Below are the code and all the weights of a small trained network. Each question names an input and a class and asks about switching units off, where a switched-off unit gives its printed mean instead of its output.

import numpy as np


def w(rows, s, z=0):
    codes = np.array(rows[::2]) - 128.0
    scale = np.full(codes.shape[1], s)
    scale[-1] = z or s
    return codes * scale


def norm(h):
    return h / np.sqrt((h * h).mean(-1, keepdims=True) + 1e-5)


def f(y):
    return y / 2 * (1 + np.tanh(0.7978845608 * (y + 0.044715 * y**3)))


def log_softmax(a):
    a = a - a.max(-1, keepdims=True)
    return a - np.log(np.exp(a).sum(-1, keepdims=True))


def net(x, mask):
    res = np.array(x, float).reshape(1, 7) / 4 @ E
    u = 0
    for l in range(4):
        y = f(norm(res) @ A[l][:, :-1].T + A[l][:, -1])
        res = res + np.where(mask[u : u + 10], y, B[l][:, -1]) @ B[l][:, :-1]
        u += 10
    return log_softmax(norm(res)[-1] @ U[:, :-1].T + U[:, -1])


A, B = {}, {}
E = w([
[113,202,174,37,194,95],'x0',
[148,105,104,145,224,216],'x1',
[80,113,108,146,112,254],'x2',
[85,122,185,196,217,130],'x3',
[171,52,232,101,11,189],'x4',
[107,210,115,60,80,52],'x5',
[180,192,112,58,145,159],'x6',
],0.006)
A[0] = w([
[145,116,5,123,163,72,208],'L0N0',
[189,135,126,66,195,172,66],'L0N1',
[119,138,226,106,110,147,63],'L0N2',
[163,71,145,171,46,105,177],'L0N3',
[140,90,132,62,95,89,8],'L0N4',
[96,78,105,81,109,178,67],'L0N5',
[216,69,126,173,112,83,252],'L0N6',
[119,56,199,160,174,212,129],'L0N7',
[73,55,153,92,161,158,36],'L0N8',
[82,60,89,92,88,61,104],'L0N9',
],0.011,0.0024)
B[0] = w([
[156,139,49,145,175,100,251],'L0N0',
[84,79,181,102,145,157,181],'L0N1',
[80,132,109,153,85,158,179],'L0N2',
[188,63,143,122,155,99,251],'L0N3',
[54,126,98,156,127,97,159],'L0N4',
[192,103,127,157,90,173,161],'L0N5',
[123,112,138,54,219,155,225],'L0N6',
[112,247,173,182,121,150,253],'L0N7',
[133,157,140,159,42,115,154],'L0N8',
[95,191,141,95,201,120,192],'L0N9',
],0.011,0.0057)
A[1] = w([
[163,68,162,161,144,40,114],'L1N0',
[113,168,60,156,81,122,159],'L1N1',
[51,127,131,146,140,11,145],'L1N2',
[42,183,155,89,117,4,5],'L1N3',
[166,4,27,30,46,185,116],'L1N4',
[125,100,197,209,76,45,167],'L1N5',
[117,192,186,73,142,86,123],'L1N6',
[96,110,150,145,117,81,73],'L1N7',
[57,188,189,55,131,102,86],'L1N8',
[83,188,180,141,2,183,115],'L1N9',
],0.008,0.0028)
B[1] = w([
[68,120,103,111,197,136,170],'L1N0',
[62,178,135,106,169,183,157],'L1N1',
[94,74,105,73,53,68,230],'L1N2',
[105,53,136,136,38,146,213],'L1N3',
[195,146,104,28,238,2,195],'L1N4',
[97,43,100,115,159,185,181],'L1N5',
[138,52,205,140,76,184,193],'L1N6',
[69,109,132,140,126,149,122],'L1N7',
[77,99,230,144,62,120,196],'L1N8',
[164,145,86,53,141,89,254],'L1N9',
],0.0082,0.0043)
A[2] = w([
[120,129,180,90,83,135,8],'L2N0',
[119,99,106,13,109,129,247],'L2N1',
[125,193,174,37,162,143,53],'L2N2',
[182,156,123,156,77,182,159],'L2N3',
[141,115,179,145,144,211,4],'L2N4',
[108,166,95,117,74,107,85],'L2N5',
[57,188,49,160,151,160,215],'L2N6',
[187,161,117,122,87,188,87],'L2N7',
[96,186,116,149,158,103,51],'L2N8',
[70,190,144,11,115,168,153],'L2N9',
],0.011,0.0022)
B[2] = w([
[82,99,133,242,96,166,161],'L2N0',
[63,101,70,99,181,104,253],'L2N1',
[152,122,166,120,175,133,177],'L2N2',
[197,67,6,121,157,110,164],'L2N3',
[163,64,154,160,188,106,183],'L2N4',
[223,91,75,208,176,167,146],'L2N5',
[60,237,139,99,171,186,215],'L2N6',
[138,66,26,86,76,174,153],'L2N7',
[171,146,143,108,61,193,155],'L2N8',
[118,2,109,168,210,99,206],'L2N9',
],0.0075,0.0066)
A[3] = w([
[170,131,81,108,174,206,146],'L3N0',
[129,228,134,190,103,162,192],'L3N1',
[160,103,82,50,194,149,252],'L3N2',
[27,131,108,196,160,94,238],'L3N3',
[146,193,68,134,66,151,126],'L3N4',
[118,140,165,174,177,129,30],'L3N5',
[128,113,35,172,104,76,197],'L3N6',
[141,101,135,139,5,120,18],'L3N7',
[118,175,164,159,136,87,75],'L3N8',
[203,124,62,151,131,185,161],'L3N9',
],0.011,0.0019)
B[3] = w([
[129,118,114,135,85,98,202],'L3N0',
[97,186,49,152,88,128,164],'L3N1',
[88,161,145,75,93,135,254],'L3N2',
[204,128,79,79,112,208,213],'L3N3',
[104,190,92,247,172,192,142],'L3N4',
[169,102,148,144,105,172,148],'L3N5',
[163,164,181,106,160,150,172],'L3N6',
[130,85,123,137,112,101,138],'L3N7',
[142,127,140,161,72,121,127],'L3N8',
[143,140,143,135,53,113,176],'L3N9',
],0.011,0.009)
U = w([
[109,152,116,10,226,66,161],'0',
[217,113,104,173,46,168,125],'1',
[162,103,235,194,216,174,139],'2',
[90,252,75,220,156,169,184],'3',
[47,38,154,125,81,106,132],'4',
[151,146,124,197,156,52,1],'5',
],0.016,0.0087)

Each question gives the input, the list of numbers given to net, and the class t.
The units are the neurons (one row each of A and B). Each row of codes is followed by its name. A weight is (code - 128) times the scale printed after its matrix; where a second scale follows, it is the last column's (A, B and U).
mask holds one flag per neuron, layer by layer. A switched-off neuron (its flag False) gives its mean, the last column of its row in B, instead of its output. The means were averaged over made-up inputs and are rounded, as every weight is.
A unit's drop is (log p(t) with every unit on - log p(t) with that unit switched off) / (log p(t) with every unit on - log p(t) with every unit switched off).
The circuit of an input: a set's keep is (log p(t) with only the set's units on - log p(t) with every unit switched off) / (log p(t) with every unit on - log p(t) with every unit switched off). Starting from the 12 units with the biggest drops (on a tie, the unit counted first), units are removed one at a time, each time the one whose removal leaves the highest keep (on an exact tie, the one counted first), for as long as the keep stays at least 0.8.
circuit, biggest first: the units of the circuit, biggest drop first
most important unit: the unit with the biggest drop
top k neurons: the k neurons with the biggest drops, biggest first
k most important neurons of layer l: the k neurons of layer l with the biggest drops, biggest first
input [-2,5,3,-8,6,6,-4], class 0: most important unit => L1N4
input [5,1,-3,-4,-8,7,-7], class 3: top 3 neurons => (L0N0 L0N6 L0N3)
input [-2,-8,-3,8,-6,-3,8], class 3: circuit, biggest first => (L0N3 L0N6)
input [-2,4,2,2,2,-6,-6], class 1: top 3 neurons => (L2N4 L0N0 L2N3)
input [2,-1,-8,-7,5,1,8], class 4: 3 most important neurons of layer 0 => (L0N4 L0N0 L0N5)
input [-8,-3,-6,6,-5,7,6], class 3: top 2 neurons => (L0N0 L0N3)
input [-7,-1,-4,-8,7,-8,-6], class 0: circuit, biggest first => (L0N6 L1N4)
input [6,-1,4,1,-4,0,2], class 2: 4 most important neurons of layer 1 => (L1N4 L1N8 L1N9 L1N6)
input [5,1,-8,-2,6,-3,4], class 4: top 2 neurons => (L0N0 L0N4)
input [-6,-3,6,7,3,4,-5], class 2: top 2 neurons => (L0N3 L1N5)
input [-6,-2,3,2,0,-3,-3], class 2: top 3 neurons => (L0N3 L2N4 L0N0)
input [-8,1,3,-2,-2,0,-4], class 0: top 4 neurons => (L0N3 L0N6 L1N4 L2N0)
input [6,8,0,-2,8,-8,4], class 1: 2 most important neurons of layer 0 => (L0N5 L0N8)
input [-5,-4,-8,-8,6,1,-3], class 0: top neuron => (L0N3)
input [-3,-1,-5,4,4,-1,6], class 2: top 3 neurons => (L0N0 L1N9 L1N2)
input [-5,-2,-5,3,4,-3,1], class 2: 2 most important neurons of layer 0 => (L0N7 L0N0)
input [8,-3,-3,2,-3,-5,1], class 4: top 2 neurons => (L0N3 L0N6)
input [5,-3,8,-5,1,7,-3], class 4: 3 most important neurons of layer 1 => (L1N8 L1N3 L1N6)
input [0,2,0,-7,-3,1,-1], class 3: 2 most important neurons of layer 0 => (L0N0 L0N3)
input [-7,5,8,-5,-1,7,-6], class 0: circuit, biggest first => (L1N4)
